Small tables with named rows and columns. After each table, cells are looked up by row and column.

narote
|  | megu | gabofil | giz | legamiz | bov | fufefon | nava | sugenav |
|---|---|---|---|---|---|---|---|---|
| mirorup | -5 | 32 | -10 | 61 | -27 | 2 | 38 | 29 |
| gipazot | 25 | 3 | 34 | 11 | 26 | 26 | 14 | 38 |
| fuma | -34 | 96 | -29 | 49 | 3 | -19 | 68 | -56 |
| zovakiz | 19 | 25 | 0 | 26 | 3 | 8 | 11 | 1 |
| daku | -4 | 29 | -19 | 68 | -41 | 1 | 32 | 32 |
| tivu | 17 | 27 | 12 | 23 | 16 | 16 | 20 | 9 |
| robodu | -5 | 32 | -9 | 58 | -25 | -1 | 37 | 27 |
| fege | -7 | 31 | -15 | 66 | -35 | 0 | 37 | 32 |
| dad | 29 | 6 | 19 | 14 | 15 | 30 | 4 | 25 |
| tafu | 19 | 18 | 26 | 16 | 26 | 24 | 23 | 25 |

What is the nava of tivu in narote?
20
What is the legamiz of zovakiz in narote?
26
What is the legamiz of gipazot in narote?
11
What is the nava of robodu in narote?
37
What is the bov of robodu in narote?
-25
What is the nava of tafu in narote?
23
What is the sugenav of gipazot in narote?
38
What is the legamiz of daku in narote?
68
What is the megu of gipazot in narote?
25
What is the megu of mirorup in narote?
-5
What is the nava of mirorup in narote?
38
What is the sugenav of fuma in narote?
-56
What is the sugenav of fege in narote?
32
What is the sugenav of daku in narote?
32
What is the giz of zovakiz in narote?
0
What is the legamiz of robodu in narote?
58
What is the legamiz of tafu in narote?
16
What is the megu of fuma in narote?
-34
What is the megu of zovakiz in narote?
19
What is the legamiz of mirorup in narote?
61
Row with the largest legamiz: daku

pabo.tsv
	bivafez	ves	fepebon	komogu	bas	kurasif
rabada	80	89	66	79	75	88
diz	63	29	21	74	30	90
munikav	37	61	47	17	69	73
ruke	41	31	50	62	91	40
sof	18	87	33	43	93	79

rabada, komogu => 79
rabada, bas => 75
diz, komogu => 74
sof, kurasif => 79
munikav, komogu => 17
diz, kurasif => 90
sof, bas => 93
diz, ves => 29
ruke, bivafez => 41
ruke, kurasif => 40
ruke, bas => 91
rabada, ves => 89

bena:
,tupa,ket,fep,tarin,biz,venati,datomir,matikab
nov,150,133,145,125,129,127,136,148
sugi,1,143,58,247,153,195,125,51
vid,221,114,163,29,118,77,156,158
rut,162,80,110,83,71,69,224,124
deguz,63,206,143,226,222,234,14,122

What is the datomir of rut in bena?
224
What is the biz of sugi in bena?
153
What is the venati of nov in bena?
127
What is the matikab of nov in bena?
148
What is the ket of vid in bena?
114
What is the biz of rut in bena?
71
What is the fep of vid in bena?
163
What is the tupa of vid in bena?
221
What is the datomir of vid in bena?
156
What is the tupa of nov in bena?
150
What is the biz of vid in bena?
118
What is the tupa of rut in bena?
162

Table zapuz
	siti	rogozig	zovofe	turu	vetuku	fuvug	dob
tib	43	61	47	69	24	45	57
fabugak	40	60	48	68	26	46	51
geka	61	71	45	77	17	41	85
bar	34	67	48	71	32	50	53
vipo	70	44	46	63	2	31	68
medof	35	35	50	52	19	41	21
dev	50	47	48	62	15	39	49
kul	45	46	48	61	17	40	44
zilez	48	73	46	76	25	46	73
nen	39	69	47	73	29	48	59

vetuku of fabugak is 26
rogozig of nen is 69
rogozig of bar is 67
dob of dev is 49
turu of medof is 52
dob of kul is 44
dob of geka is 85
siti of vipo is 70
zovofe of nen is 47
turu of vipo is 63
zovofe of zilez is 46
rogozig of fabugak is 60
fuvug of dev is 39
fuvug of tib is 45
vetuku of tib is 24
fuvug of medof is 41
siti of bar is 34
Row with the largest siti: vipo

vel:
|  | rofup | sozikop | gove | tuv | rok | med | kidifi | bam | gomodo | povepa |
|---|---|---|---|---|---|---|---|---|---|---|
| nuzime | 106 | 117 | 102 | 105 | 105 | 110 | 107 | 58 | 107 | 120 |
| fabe | 86 | 107 | 106 | 103 | 104 | 101 | 93 | 137 | 104 | 111 |
| rur | 92 | 108 | 105 | 104 | 107 | 81 | 93 | 114 | 105 | 128 |
| rutapa | 87 | 102 | 107 | 104 | 106 | 75 | 88 | 145 | 106 | 113 |
| kosabi | 84 | 109 | 104 | 103 | 106 | 64 | 83 | 181 | 106 | 121 |
| vev | 136 | 108 | 103 | 107 | 104 | 100 | 118 | 95 | 111 | 107 |
| lezu | 77 | 106 | 105 | 102 | 105 | 34 | 74 | 160 | 105 | 121 |
| tal | 142 | 114 | 102 | 108 | 109 | 80 | 116 | 55 | 116 | 104 |
| kupi | 108 | 106 | 105 | 106 | 105 | 98 | 106 | 104 | 108 | 106 |
| nulobi | 126 | 113 | 103 | 107 | 106 | 84 | 108 | 70 | 113 | 117 |
| bavane | 98 | 113 | 103 | 103 | 107 | 88 | 91 | 83 | 105 | 118 |
| pemo | 49 | 107 | 107 | 100 | 104 | 58 | 67 | 225 | 101 | 121 |
| kabugan | 88 | 109 | 106 | 102 | 108 | 62 | 99 | 178 | 105 | 123 |

kidifi of nuzime: 107
tuv of rur: 104
rofup of nulobi: 126
gomodo of rutapa: 106
gove of fabe: 106
rofup of kupi: 108
bam of kupi: 104
gomodo of nulobi: 113
povepa of nuzime: 120
bam of pemo: 225
bam of vev: 95
gove of kabugan: 106

